[[120 127 129 131 128 122 142]
 [131 133 126 104 129 125 130]
 [136 131 128 114 128 134 121]] Out: 104, 142

[138 137 130 153 143] Out: 130, 153

[109 135 113 153 149 132 149] Out: 153, 153

[115 106 125 124 142] Out: 125, 142

[157 152 151 117 117] Out: 151, 157

[104 150 115 112 147 115 132] Out: 112, 150

[103 146 100 103 105] Out: 100, 146

[122 103 128 115 117] Out: 128, 128

[[147 145 105 141 146]
 [111 112 129 118 119]
 [107 146 145 137 146]] Out: 129, 147
---
[[111 127 125 125 126 118]
 [137 140 142 128 128 118]
 [128 121 103 111 134 123]]: 127

[[151 127 119 147 134 119 139]
 [120 109 152 155 127 109 142]
 [131 128 101 120 136 128 152]]: 127

[[126 122 129 128 130 123]
 [134 128 131 151 132 119]
 [126 120 127 118 125 120]]: 122

[[103 141 152 115 141 128]
 [108 121 120 137 124 106]
 [140 129 132 129 108 107]]: 141

[[141 129 150 136 133]
 [139 126 144 144 150]
 [133 111 136 144 128]]: 129

[[138 132 104 123]
 [ 98 154 148 126]
 [114 117 151 151]]: 132

[[120 124 141 115]
 [131 133 152 112]
 [127 134 139 128]]: 124
---
[[126 132 126 125 132 126 125 132 132 132 126 132 132 132 132]
 [147 120 149 147 121 148 147 120 121 122 149 121 119 122 118]
 [117 142 117 117 141 117 117 141 140 139 117 140 142 139 142]
 [129 135 129 128 135 129 129 134 134 134 130 134 135 134 135]
 [122 138 122 122 138 122 122 138 137 136 122 137 138 137 139]
 [127 135 128 127 134 128 127 134 134 134 128 134 134 134 135]
 [134 130 135 133 130 134 134 129 130 130 135 130 129 130 129]
 [135 129 136 134 129 135 135 129 129 129 136 129 129 129 128]
 [122 134 122 122 134 122 122 134 134 133 122 134 134 133 134]
 [130 133 130 129 133 130 130 132 132 132 131 132 133 132 133]
 [114 144 114 113 143 114 113 144 142 141 113 142 144 142 145]
 [131 132 132 130 132 131 131 132 132 132 132 132 132 132 132]]	114

[[142 135 145 122 122 108 135 135 140 128 123 112]
 [135 115 129 134 130 128 122 126 133 128 139 108]
 [135 130 128 103 128 129 127 133 120 131 136 114]
 [136 127 128 121 131 133 119 133 122 126 128 116]
 [133 130 128 114 129 128 127 132 122 129 131 118]
 [128 132 139 123 122 128 130 130 132 128 128 128]
 [129 131 129 123 134 125 128 131 121 130 130 133]
 [143 137 150 121 124 104 137 130 143 126 115 112]
 [138 146 139 127 128 120 128 131 112 129 136 116]
 [136 129 137 124 124 121 131 129 131 127 130 119]]	138

[[136 125 129 128 127 130 119]
 [134 129 123 116 130 122 121]
 [137 135 130 128 133 138 125]
 [134 130 118 134 133 132 123]
 [132 127 118 129 127 144 116]
 [137 119 128 127 124 130 101]
 [123 123 125 121 128 121 124]
 [136 144 129 123 136 128 128]]	123

[[125 127 129 132 133 127 123]
 [124 126 130 127 133 128 131]
 [148 125 127 127 129 128 132]
 [144 134 127 130 124 128 133]
 [138 130 130 128 126 129 132]
 [133 118 125 128 131 128 131]
 [138 128 127 128 134 127 129]
 [154 122 129 130 125 128 129]
 [135 133 129 130 132 128 129]
 [143 121 129 127 129 126 136]]	135

[[124 117 137 131 142 113 114 137 144 133 128]
 [132 110 129 138 125 123 114 122 133 125 132]
 [136 112 128 137 121 124 117 125 128 123 131]
 [143 115 137 131 130 104 115 155 133 128 123]
 [126 106 136 137 138 114 107 124 145 130 131]
 [135 108 128 139 121 124 115 119 130 123 132]
 [132 110 130 137 125 123 115 123 133 125 131]]	135

[[124 122 127 120 138 137 124 128 131 128 125 137]
 [127 145 134 145 121 124 115 133 131 138 133 115]
 [127 136 126 145 115 129 123 129 121 121 124 112]
 [127 138 131 138 120 126 118 132 129 136 130 119]
 [126 128 129 122 150 132 121 123 128 135 128 140]
 [120 124 129 124 120 136 125 134 130 122 120 124]
 [128 137 136 132 126 125 121 134 130 143 137 123]
 [133 127 120 125 138 126 132 118 121 128 130 131]
 [121 121 124 124 125 136 127 131 127 116 118 130]
 [129 126 126 126 125 124 132 131 129 128 128 129]]	121

[[130 136 139 122 130 118 129 115 132 127 128 136 127 104]
 [132 125 137 137 123 140 129 143 128 130 109 120 123 122]
 [132 132 140 128 127 126 130 126 131 128 118 130 125 107]
 [132 132 142 130 126 128 130 129 131 128 116 128 124 108]
 [132 129 143 134 125 132 129 134 130 128 113 125 122 111]
 [126 126 125 129 129 127 126 127 126 126 136 126 126 142]
 [126 124 124 132 128 132 126 133 125 127 131 124 126 144]
 [131 134 140 126 128 123 130 121 131 127 122 132 126 106]
 [131 136 139 123 130 119 129 116 132 127 127 135 127 104]
 [131 133 140 127 128 124 130 123 131 128 120 131 126 106]
 [132 125 140 138 123 138 129 142 128 129 109 120 122 120]
 [126 125 125 130 128 129 126 130 126 127 134 125 127 142]]	132

[[138 141 156 147 124 151]
 [142 148 157 138 131 145]
 [133 136 153 150 121 150]
 [134 133 123 126 128 118]
 [126 123 111 122 128 110]
 [126 124 109 117 133 105]
 [126 124 115 128 124 116]
 [130 129 128 137 121 128]
 [134 137 150 148 121 148]]	130
---
111  119  119  105  120  108  127 yields 105
132  153  142  141  110  130  120 yields 141
112  153  144  121  150  147  141 yields 121
146  150  120  129  121  125  115 yields 129
135  112  154  138  128  121  125 yields 138
140  150  123  127  128  128  124 yields 127
128  134  136  151  145  124  147 yields 151
---
[119 106 124 142] -> 106
[152 141 128 140 132 128] -> 140
[127 101 118 125 152] -> 118
[125 110 129 131 105] -> 129
[152 146 135 133 129 141 112] -> 129
[127 151 133 132 125] -> 133
[119 154 139 126 111] -> 139
[110 137 151 119] -> 137
[155 110 142 154] -> 110
---
[[131, 138, 126, 134, 151, 120, 121, 109, 136, 128],
 [131, 120, 137, 125, 138, 125, 128, 120, 133, 129],
 [132, 136, 123, 131, 138, 123, 118, 125, 129, 128],
 [129, 127, 133, 132, 137, 127, 117, 126, 131, 131],
 [130, 126, 134, 124, 129, 132, 129, 138, 130, 128],
 [133, 139, 113, 120, 120, 132, 135, 142, 116, 127],
 [128, 127, 117, 124, 132, 121, 133, 124, 121, 133],
 [119, 123, 130, 134, 114, 132, 136, 119, 129, 130],
 [131, 133, 127, 130, 131, 129, 124, 123, 129, 126],
 [118, 114, 139, 136, 126, 128, 128, 123, 140, 132],
 [123, 123, 122, 128, 115, 131, 133, 137, 122, 133]] ==> 133

[[134, 150, 102, 133, 102, 120, 117, 133],
 [119, 140, 129, 119, 144, 109, 131, 138],
 [134, 129, 133, 146, 121, 108, 118, 137],
 [129, 143, 143, 117, 123, 137, 110, 154],
 [140, 109, 134, 144, 128, 115, 142, 149],
 [109, 114, 108, 118, 138, 126, 141, 106],
 [103, 119, 144, 122, 114, 117, 148, 152],
 [107, 126, 148, 136, 132, 110, 149, 126],
 [117, 112, 121, 149, 110, 129, 136, 153],
 [144, 139, 123, 136, 121, 149, 115, 131],
 [105, 150, 143, 139, 144, 126, 141, 116]] ==> 116

[[126, 121, 146, 141, 128, 126, 129, 134, 132],
 [135, 137, 111, 141, 120, 127, 140, 133, 127],
 [134, 134, 147, 145, 135, 131, 128, 120, 134],
 [125, 140, 126, 111, 121, 126, 116, 110, 127],
 [132, 126, 117, 109, 131, 121, 124, 129, 126],
 [121, 141, 121, 120, 115, 150, 125, 125, 129],
 [122, 130, 125, 113, 143, 120, 139, 126, 127]] ==> 127

[[115, 133, 143, 142, 139, 122, 133, 123, 109, 128, 120, 137, 126, 140],
 [140, 133, 103, 134, 120, 131, 138, 136, 138, 124, 129, 147, 119, 128],
 [117, 124, 150, 124, 136, 125, 120, 121, 118, 132, 126, 113, 135, 129],
 [140, 125, 116, 115, 117, 134, 123, 133, 145, 127, 135, 120, 128, 117],
 [140, 137, 111, 132, 117, 131, 135, 135, 135, 121, 127, 145, 116, 126]] ==> 126

[[128, 143, 133, 129, 129, 131, 135, 115, 132, 142, 143, 136, 139, 121, 120, 115],
 [138, 137, 122, 113, 119, 105, 142, 118, 120, 114, 118, 125, 123, 119, 125, 135],
 [134, 139, 123, 122, 123, 125, 128, 117, 129, 125, 133, 131, 142, 131, 127, 111],
 [121, 136, 131, 136, 127, 129, 130, 125, 140, 126, 123, 139, 123, 133, 120, 116],
 [125, 126, 124, 134, 122, 133, 130, 124, 125, 131, 127, 125, 127, 125, 128, 133],
 [125, 124, 130, 136, 131, 133, 130, 127, 128, 126, 128, 128, 133, 127, 128, 132],
 [134, 137, 123, 120, 123, 124, 127, 119, 129, 126, 133, 130, 143, 131, 129, 111],
 [138, 136, 122, 113, 120, 105, 142, 118, 120, 114, 119, 126, 123, 119, 124, 135],
 [128, 126, 128, 137, 141, 117, 120, 108, 129, 124, 130, 141, 112, 117, 140, 135]] ==> 135
